Look-ups in named tables: a row name and a column name give one cell, copied from the table.

Nodonug:
         Ribemum   Vol
Marumed    -8269  2348
Bogozem    -5765  5670
Mot        -6623  4916
Sot        -9979  2015
Zapi       -6093  2086
Sazuma     -9720  1484
Rugolum    -6445  5328

Ribemum of Bogozem = -5765
Ribemum of Rugolum = -6445
Ribemum of Mot = -6623
Vol of Mot = 4916
Ribemum of Sazuma = -9720
Vol of Zapi = 2086
Vol of Rugolum = 5328
Ribemum of Zapi = -6093
Ribemum of Marumed = -8269
Ribemum of Sot = -9979
Vol of Sot = 2015
Vol of Marumed = 2348
Vol of Sazuma = 1484
Vol of Bogozem = 5670
Which row has the largest Ribemum? Bogozem

Table Kifimak
	Bav	Fono	Zep	Fep	Lupu	Fos	Tobi
Namo	160	70	154	200	182	223	159
Ronag	208	191	212	60	101	181	241
Vopos	170	72	179	222	188	200	179
Feluzem	208	188	199	64	106	183	230
Pote	162	67	177	211	167	236	157
Vuv	201	171	188	82	133	167	226
Kamigi	195	195	189	69	109	189	241
Forore	205	194	207	61	117	191	236
Nef	197	191	201	65	122	179	235

What is the Zep of Feluzem in Kifimak? 199
What is the Lupu of Pote in Kifimak? 167
What is the Fos of Ronag in Kifimak? 181
What is the Fono of Namo in Kifimak? 70
What is the Tobi of Forore in Kifimak? 236
What is the Bav of Namo in Kifimak? 160
What is the Fos of Vuv in Kifimak? 167
Row with the largest Zep: Ronag

Table Kogi
,Duzab,Pevakof,Volino,Sive,Rolamil,Poz
Tuleg,0.37,0.60,0.49,0.59,0.51,0.52
Rifove,0.64,0.38,0.48,0.43,0.43,0.55
Maparup,0.48,0.54,0.30,0.53,0.52,0.68
Ribe,0.23,0.45,0.40,0.63,0.28,0.56
Vavo,0.49,0.64,0.62,0.72,0.41,0.55
Vap,0.29,0.61,0.22,0.75,0.47,0.68
Rilet,0.28,0.72,0.48,0.73,0.45,0.33
Bagemoz,0.41,0.69,0.45,0.77,0.51,0.56
Tutuz,0.27,0.68,0.49,0.69,0.40,0.59
Sut,0.21,0.68,0.49,0.88,0.51,0.48

Rilet, Rolamil: 0.45
Vap, Poz: 0.68
Rifove, Pevakof: 0.38
Sut, Duzab: 0.21
Rilet, Poz: 0.33
Tutuz, Volino: 0.49
Vavo, Duzab: 0.49
Vap, Volino: 0.22
Tuleg, Pevakof: 0.60

Table Navivem
columns: Dav, Rav
Farofab: [144, 104]
Raf: [124, 199]
Vib: [74, 167]
Soditu: [101, 93]
Pavofi: [97, 169]
Lebifon: [143, 74]
Negebad: [68, 132]
Bem: [197, 53]
Kizu: [136, 161]
Gem: [97, 146]
Gagogo: [100, 134]
Manapo: [212, 161]
Bodur: [150, 130]

Manapo, Dav => 212
Pavofi, Dav => 97
Gem, Rav => 146
Lebifon, Dav => 143
Bodur, Rav => 130
Negebad, Dav => 68
Gagogo, Dav => 100
Soditu, Dav => 101

Gevi =
|  | Migola | Bol | Ginagu | Zok | Gil | Pip | Peg | Besok |
|---|---|---|---|---|---|---|---|---|
| Papinu | 145 | 60 | 116 | 97 | 150 | 174 | 107 | 123 |
| Liroka | 126 | 64 | 134 | 146 | 183 | 152 | 121 | 102 |
| Bir | 140 | 129 | 150 | 152 | 157 | 207 | 128 | 186 |
| Teber | 157 | 124 | 166 | 148 | 162 | 147 | 130 | 199 |
| Vomez | 178 | 137 | 127 | 71 | 146 | 153 | 162 | 112 |

Besok of Vomez: 112
Bol of Liroka: 64
Migola of Liroka: 126
Ginagu of Bir: 150
Gil of Vomez: 146
Migola of Teber: 157
Peg of Teber: 130
Bol of Vomez: 137
Peg of Papinu: 107
Zok of Vomez: 71
Besok of Bir: 186
Migola of Bir: 140
Pip of Papinu: 174
Ginagu of Liroka: 134
Gil of Teber: 162
Besok of Liroka: 102
Which row has the largest Bol? Vomez

Kozi.csv
,Rolemu,Kupipod,Luzuf
Mipidis,-13.8,-53.0,-17.5
Mas,-15.7,3.7,5.6
Binafet,-3.1,2.8,-51.4
Tolu,-12.6,-63.3,1.7
Demata,-75.1,-51.5,42.0
Seso,19.0,17.4,44.4
Mopag,-45.1,18.3,40.0
Tum,69.5,37.3,31.3
Tapo,30.4,46.9,-0.5
Gol,-18.9,33.6,21.9
Fakep,50.7,39.3,24.4
Vab,-68.9,-26.0,18.9

What is the Rolemu of Tum in Kozi? 69.5
What is the Kupipod of Vab in Kozi? -26.0
What is the Rolemu of Fakep in Kozi? 50.7
What is the Rolemu of Mipidis in Kozi? -13.8
What is the Luzuf of Mas in Kozi? 5.6
What is the Kupipod of Demata in Kozi? -51.5
What is the Luzuf of Mipidis in Kozi? -17.5
What is the Kupipod of Mipidis in Kozi? -53.0
What is the Luzuf of Tapo in Kozi? -0.5
What is the Kupipod of Mas in Kozi? 3.7
What is the Luzuf of Seso in Kozi? 44.4

Gotep:
        Mazuvom  Depeg  Duvun
Ven          73     52     22
Kogeba       56     57     67
Supa         31     61     99
Gumata       62     59     88
Kon          83     55     52
Kinate       62     54     42
Mot          55     53     32
Pud          70     57     68
Duvadi       63     58     77
Ter          66     56     56

Depeg of Kon: 55
Depeg of Ter: 56
Mazuvom of Kinate: 62
Mazuvom of Kon: 83
Duvun of Gumata: 88
Depeg of Gumata: 59
Depeg of Pud: 57
Depeg of Supa: 61
Mazuvom of Ven: 73
Mazuvom of Pud: 70
Duvun of Kon: 52
Duvun of Ven: 22
Depeg of Mot: 53
Depeg of Kogeba: 57
Depeg of Kinate: 54
Mazuvom of Mot: 55
Mazuvom of Duvadi: 63
Mazuvom of Supa: 31
Duvun of Ter: 56
Duvun of Supa: 99

Table Letebun
|  | Vebope | Geliro | Zel | Fisev | Guv | Muve | Ses | Kavugev |
|---|---|---|---|---|---|---|---|---|
| Vadog | 62 | 178 | 12 | 50 | 77 | 119 | 74 | 201 |
| Buvufar | 16 | 167 | 124 | 60 | 143 | 178 | 32 | 2 |
| Pama | 195 | 202 | 80 | 185 | 89 | 223 | 161 | 13 |

Kavugev of Buvufar = 2
Muve of Buvufar = 178
Fisev of Vadog = 50
Zel of Pama = 80
Ses of Buvufar = 32
Zel of Buvufar = 124
Muve of Pama = 223
Vebope of Vadog = 62
Guv of Pama = 89
Zel of Vadog = 12
Ses of Pama = 161
Geliro of Pama = 202
Fisev of Pama = 185
Row with the largest Geliro: Pama

Gifegu:
|  | Tem | Vasad |
|---|---|---|
| Sime | 119 | 69 |
| Sizogem | 135 | 54 |
| Vedofin | 151 | 151 |
| Magepak | 128 | 235 |
| Git | 94 | 142 |
| Paninob | 117 | 116 |
| Muzokur | 131 | 80 |
| Nemip | 134 | 142 |

Tem of Nemip = 134
Tem of Magepak = 128
Vasad of Magepak = 235
Tem of Paninob = 117
Vasad of Git = 142
Tem of Muzokur = 131
Vasad of Sime = 69
Vasad of Muzokur = 80
Which row has the largest Tem? Vedofin

